Here is a tiny trained network, its code and every weight. The questions are about switching its units off for an input and a class, where a switched-off unit gives its printed mean instead of its output.

import numpy as np


def w(rows, s, z=0):
    codes = np.array(rows[::2]) - 128.0
    scale = np.full(codes.shape[1], s)
    scale[-1] = z or s
    return codes * scale


def f(y):
    return np.maximum(y, 0)


def log_softmax(a):
    a = a - a.max(-1, keepdims=True)
    return a - np.log(np.exp(a).sum(-1, keepdims=True))


def net(x, mask):
    res = np.array(x, float).reshape(1, 7) / 4 @ E
    y = f(res @ A[0][:, :-1].T + A[0][:, -1])
    res = res + np.where(mask, y, B[0][:, -1]) @ B[0][:, :-1]
    return log_softmax(res[-1] @ U[:, :-1].T + U[:, -1])


A, B = {}, {}
E = w([
[116,218,89,110,113,132,123,208],'x0',
[111,116,45,95,112,124,141,85],'x1',
[9,164,200,206,87,93,137,107],'x2',
[151,99,150,171,52,103,120,106],'x3',
[161,71,77,226,124,160,210,155],'x4',
[160,166,176,98,104,67,209,154],'x5',
[182,161,80,146,53,135,106,99],'x6',
],0.011)
A[0] = w([
[139,77,100,128,87,155,106,79,66],'N0',
[200,94,118,142,167,216,70,122,177],'N1',
[168,146,77,199,54,126,176,166,185],'N2',
[111,109,106,91,172,106,185,137,158],'N3',
[110,88,169,80,139,119,83,130,91],'N4',
[102,139,111,108,75,125,66,101,5],'N5',
[161,109,116,106,172,98,160,132,13],'N6',
[142,175,206,136,107,100,170,126,170],'N7',
[139,75,181,138,125,117,102,129,75],'N8',
[124,138,179,127,94,75,173,118,108],'N9',
[98,176,169,115,162,155,125,178,164],'N10',
[152,179,137,162,137,68,157,81,107],'N11',
[155,160,234,159,71,55,150,153,191],'N12',
[155,101,91,120,141,155,97,129,15],'N13',
[114,65,143,160,139,99,126,116,122],'N14',
[194,182,132,126,102,164,143,161,181],'N15',
[82,69,158,141,147,114,119,75,104],'N16',
[137,118,199,155,143,129,112,123,121],'N17',
[125,114,72,189,74,100,157,124,155],'N18',
[57,138,135,145,58,125,7,140,154],'N19',
[75,102,168,248,132,155,165,113,141],'N20',
[192,162,121,92,100,145,116,183,120],'N21',
[101,147,114,82,135,128,107,176,125],'N22',
[213,140,112,127,149,69,130,124,253],'N23',
[103,127,182,151,119,97,112,174,122],'N24',
[97,105,170,222,140,139,174,112,84],'N25',
[138,113,93,159,112,109,104,100,100],'N26',
],0.013,0.0039)
B[0] = w([
[111,143,152,134,165,105,165,107,189],'N0',
[205,100,74,126,61,193,98,101,227],'N1',
[103,182,94,144,34,200,201,159,228],'N2',
[117,160,159,145,154,130,126,135,182],'N3',
[149,120,140,138,83,158,146,113,181],'N4',
[144,122,138,140,159,132,142,83,171],'N5',
[104,146,140,141,117,124,141,112,162],'N6',
[96,94,137,58,127,97,100,136,208],'N7',
[131,107,92,104,115,142,97,123,170],'N8',
[121,73,134,84,105,128,105,106,189],'N9',
[122,127,171,178,172,67,155,122,206],'N10',
[138,112,118,104,147,134,111,111,165],'N11',
[112,101,65,50,141,96,148,94,243],'N12',
[144,114,91,154,95,137,128,127,170],'N13',
[134,132,72,121,116,155,129,147,183],'N14',
[152,160,85,106,158,134,136,159,191],'N15',
[148,136,87,100,132,148,136,146,199],'N16',
[112,115,104,108,109,149,139,102,180],'N17',
[129,160,109,162,114,140,155,163,205],'N18',
[144,121,159,230,145,93,169,77,228],'N19',
[116,202,150,250,136,143,175,123,251],'N20',
[143,168,112,131,146,143,168,158,193],'N21',
[127,147,169,146,165,100,145,133,180],'N22',
[112,137,113,108,105,148,136,160,199],'N23',
[110,106,108,140,120,103,161,84,188],'N24',
[155,121,144,186,140,130,171,80,221],'N25',
[124,144,109,142,149,120,142,121,169],'N26',
],0.013,0.015)
U = w([
[60,143,166,123,184,79,181,59,171],'0',
[156,179,181,85,255,94,96,188,149],'1',
[10,96,251,59,149,110,71,104,4],'2',
[153,15,140,120,159,126,103,13,86],'3',
[141,84,68,4,104,196,123,119,229],'4',
[146,179,140,188,114,217,160,105,126],'5',
],0.0098,0.0035)

Each question gives the input, the list of numbers given to net, and the class t.
The units are the neurons (one row each of A and B). Each row of codes is followed by its name. A weight is (code - 128) times the scale printed after its matrix; where a second scale follows, it is the last column's (A, B and U).
mask holds one flag per neuron, in row order. A switched-off neuron (its flag False) gives its mean, the last column of its row in B, instead of its output. The means were averaged over made-up inputs and are rounded, as every weight is.
A unit's drop is (log p(t) with every unit on - log p(t) with that unit switched off) / (log p(t) with every unit on - log p(t) with every unit switched off).
The circuit of an input: a set's keep is (log p(t) with only the set's units on - log p(t) with every unit switched off) / (log p(t) with every unit on - log p(t) with every unit switched off). Starting from the 12 units with the biggest drops (on a tie, the unit counted first), units are removed one at a time, each time the one whose removal leaves the highest keep (on an exact tie, the one counted first), for as long as the keep stays at least 0.8.
circuit, biggest first: the units of the circuit, biggest drop first
unit that matters most: the unit with the biggest drop
k most important neurons: the k neurons with the biggest drops, biggest first
drop of u: that unit's drop, to one decimal
input [-3,3,2,-7,-5,-4,-1], class 0: circuit, biggest first -> (N2)
input [-3,6,8,6,-5,2,1], class 3: circuit, biggest first -> (N9 N2)
input [4,4,-1,1,-4,-8,4], class 3: circuit, biggest first -> (N20 N2)
input [-4,0,-6,-7,4,-1,6], class 4: 2 most important neurons -> (N20 N19)
input [0,-1,-6,-3,-3,8,4], class 1: circuit, biggest first -> (N1 N2 N15)
input [8,2,-7,-3,3,-2,-7], class 1: 2 most important neurons -> (N2 N20)
input [-1,-5,-2,-3,-1,7,-4], class 0: 3 most important neurons -> (N10 N1 N12)
input [3,8,-5,4,-1,-1,-4], class 4: 3 most important neurons -> (N20 N19 N25)
input [7,7,-3,3,-4,8,-1], class 1: 2 most important neurons -> (N1 N22)
input [-2,3,0,-4,-5,-2,7], class 3: 3 most important neurons -> (N20 N2 N18)
input [-7,-8,4,8,-1,-1,2], class 3: 3 most important neurons -> (N12 N8 N9)
input [-6,-5,3,4,-1,1,6], class 0: 3 most important neurons -> (N1 N20 N12)
input [5,3,6,-8,2,-6,-1], class 0: drop of N1 -> 0.2
input [-5,-2,-4,5,6,8,5], class 4: unit that matters most -> N12
input [4,0,4,0,-1,0,4], class 0: drop of N1 -> 0.2
input [5,-1,-7,-2,-6,-2,-8], class 1: drop of N2 -> 0.1
input [5,-5,-6,3,4,5,-3], class 4: drop of N20 -> 0.4
input [-7,-2,-2,0,-3,-7,1], class 3: 2 most important neurons -> (N2 N20)
